Here is a tiny trained network, its code and every weight. The questions are about switching its units off for an input and a target symbol, where a switched-off unit gives its printed mean instead of its output.

import numpy as np


def w(rows, s, z=0):
    codes = np.array(rows[::2]) - 128.0
    scale = np.full(codes.shape[1], s)
    scale[-1] = z or s
    return codes * scale


def norm(h):
    return h / np.sqrt((h * h).mean(-1, keepdims=True) + 1e-5)


def f(y):
    return y / 2 * (1 + np.tanh(0.7978845608 * (y + 0.044715 * y**3)))


def softmax(a):
    e = np.exp(a - a.max(-1, keepdims=True))
    return e / e.sum(-1, keepdims=True)


def log_softmax(a):
    a = a - a.max(-1, keepdims=True)
    return a - np.log(np.exp(a).sum(-1, keepdims=True))


def net(x, mask):
    ids = ['αδεζθλμξστφψω'.index(c) for c in x.split()]
    T = len(ids)
    res = E[ids] + P[:T]
    q, k, v = (norm(res) @ M[0].T for M in (Q, K, V))
    z = softmax(np.where(np.tri(T) > 0, q @ k.T / 2**0.5, -1e9)) @ v
    res = res + np.where(mask[0], z, O[0][:, -1]) @ O[0][:, :-1]
    y = f(norm(res) @ A[0][:, :-1].T + A[0][:, -1])
    res = res + np.where(mask[1:17], y, B[0][:, -1]) @ B[0][:, :-1]
    return log_softmax(norm(res)[-1] @ U[:, :-1].T + U[:, -1])


Q, K, V, O, A, B = {}, {}, {}, {}, {}, {}
E = w([
[160,57,171,87,121],'α',
[156,19,173,36,167],'δ',
[105,114,195,147,60],'ε',
[106,111,189,75,194],'ζ',
[168,89,180,34,126],'θ',
[145,153,188,57,56],'λ',
[51,254,222,112,116],'μ',
[83,68,167,110,149],'ξ',
[116,229,208,22,94],'σ',
[178,62,141,14,82],'τ',
[162,202,191,39,75],'φ',
[21,179,187,125,231],'ψ',
[55,249,219,152,78],'ω',
],0.0091)
P = w([
[130,119,131,152,134],'0',
[202,107,252,104,155],'1',
[136,113,102,142,138],'2',
[88,174,147,61,67],'3',
[169,110,227,66,188],'4',
[137,122,87,141,141],'5',
[66,181,126,40,76],'6',
[134,108,213,50,195],'7',
],0.022)
Q[0] = w([
[75,80,37,203,129],'head 1',
[189,91,134,252,126],'head 1',
],0.016)
K[0] = w([
[124,121,250,105,138],'head 1',
[165,91,192,175,117],'head 1',
],0.02)
V[0] = w([
[38,77,112,213,85],'head 1',
[1,160,101,27,235],'head 1',
],0.0085)
O[0] = w([
[25,83,250,84,91,4],'head 1',
[199,104,238,203,51,208],'head 1',
],0.013,0.0041)
A[0] = w([
[62,218,106,187,138,97],'neuron 1',
[43,127,154,30,116,16],'neuron 2',
[155,117,67,84,13,114],'neuron 3',
[34,188,145,178,90,93],'neuron 4',
[65,146,139,232,171,124],'neuron 5',
[144,178,211,96,160,158],'neuron 6',
[208,158,67,166,107,82],'neuron 7',
[140,156,61,126,126,193],'neuron 8',
[59,36,70,175,21,164],'neuron 9',
[121,141,176,3,144,103],'neuron 10',
[153,140,102,110,196,45],'neuron 11',
[135,35,69,84,78,90],'neuron 12',
[176,172,150,79,111,47],'neuron 13',
[158,206,87,74,105,136],'neuron 14',
[80,73,95,222,196,112],'neuron 15',
[175,62,184,86,164,2],'neuron 16',
],0.017,0.0095)
B[0] = w([
[39,79,169,167,81,134],'neuron 1',
[230,83,72,77,170,156],'neuron 2',
[135,129,126,56,6,165],'neuron 3',
[97,164,106,147,153,141],'neuron 4',
[107,169,169,106,137,127],'neuron 5',
[137,126,59,131,127,246],'neuron 6',
[91,138,122,123,165,191],'neuron 7',
[118,107,147,153,92,209],'neuron 8',
[149,129,42,129,12,136],'neuron 9',
[66,123,164,178,87,214],'neuron 10',
[136,160,186,99,132,169],'neuron 11',
[179,58,115,149,116,128],'neuron 12',
[124,120,113,130,186,152],'neuron 13',
[144,131,150,105,104,203],'neuron 14',
[119,180,105,141,211,142],'neuron 15',
[124,181,84,124,109,165],'neuron 16',
],0.018,0.012)
U = w([
[87,114,42,103,169,143],'α',
[61,160,63,158,105,52],'δ',
[138,3,151,98,186,207],'ε',
[216,123,143,169,117,107],'ζ',
[131,212,85,82,129,2],'θ',
[72,161,180,42,125,118],'λ',
[100,149,166,210,92,97],'μ',
[60,54,210,133,119,216],'ξ',
[194,107,55,108,172,5],'σ',
[53,183,149,146,115,63],'τ',
[161,149,176,71,180,218],'φ',
[164,44,216,112,139,229],'ψ',
[105,49,74,172,88,182],'ω',
],0.023,0.0059)

Each question gives the input, a string of symbols that net reads in full, and the target symbol t.
The units are the heads (2 rows each of Q, K, V and O) and the neurons (one row each of A and B). Each row of codes is followed by its name. A weight is (code - 128) times the scale printed after its matrix; where a second scale follows, it is the last column's (O, A, B and U).
mask holds one flag per unit, heads first, then neurons. A switched-off unit (its flag False) gives its mean, the last column of its rows in O or B, instead of its output. The means were averaged over made-up inputs and are rounded, as every weight is.
A unit's drop is (log p(t) with every unit on - log p(t) with that unit switched off) / (log p(t) with every unit on - log p(t) with every unit switched off).
The circuit of an input: a set's keep is (log p(t) with only the set's units on - log p(t) with every unit switched off) / (log p(t) with every unit on - log p(t) with every unit switched off). Starting from the 12 units with the biggest drops (on a tie, the unit counted first), units are removed one at a time, each time the one whose removal leaves the highest keep (on an exact tie, the one counted first), for as long as the keep stays at least 0.8.
circuit, biggest first: the units of the circuit, biggest drop first
k most important neurons: the k neurons with the biggest drops, biggest first
input ζ ζ δ α δ, target δ: 3 most important neurons	neuron 16; neuron 10; neuron 6
input φ λ φ ψ α, target φ: most important neuron	neuron 11
input ξ ξ ε ξ ζ, target ε: circuit, biggest first	head 1; neuron 2
input φ ζ φ λ μ ξ ζ, target ω: 4 most important neurons	neuron 2; neuron 6; neuron 10; neuron 11
input ε σ ξ ξ ζ φ ξ ξ, target φ: circuit, biggest first	head 1; neuron 11
input ζ ξ ξ θ, target ω: 2 most important neurons	neuron 2; neuron 10
input α ξ τ ζ δ, target τ: circuit, biggest first	neuron 10; neuron 16
input ξ ξ ξ λ ζ ζ λ ξ, target ζ: circuit, biggest first	head 1; neuron 16
input λ ζ ζ ζ λ, target ζ: circuit, biggest first	head 1; neuron 6; neuron 16
input λ ξ ζ ε ζ μ ψ ξ, target μ: circuit, biggest first	head 1; neuron 16; neuron 2
input ξ ζ δ α ζ ξ λ, target ω: 2 most important neurons	neuron 2; neuron 9
input ζ ξ α ζ ξ ξ, target α: 2 most important neurons	neuron 10; neuron 15
input ζ ζ ε, target δ: 4 most important neurons	neuron 7; neuron 8; neuron 15; neuron 10
input ψ ω λ φ ω ξ ζ λ, target ξ: most important neuron	neuron 10
input ζ ξ ε ε λ φ, target θ: 4 most important neurons	neuron 7; neuron 10; neuron 6; neuron 2
input ζ ζ λ λ ζ θ, target ψ: 2 most important neurons	neuron 6; neuron 8
input λ ζ τ θ ε, target τ: circuit, biggest first	neuron 10; head 1
input ζ ζ ω ζ σ, target ω: circuit, biggest first	neuron 6; neuron 10
input ξ α ζ φ φ, target ζ: circuit, biggest first	head 1; neuron 6
input ξ ε ξ ζ ψ, target ξ: circuit, biggest first	neuron 10
input ζ δ τ ε δ ψ, target τ: 2 most important neurons	neuron 15; neuron 1
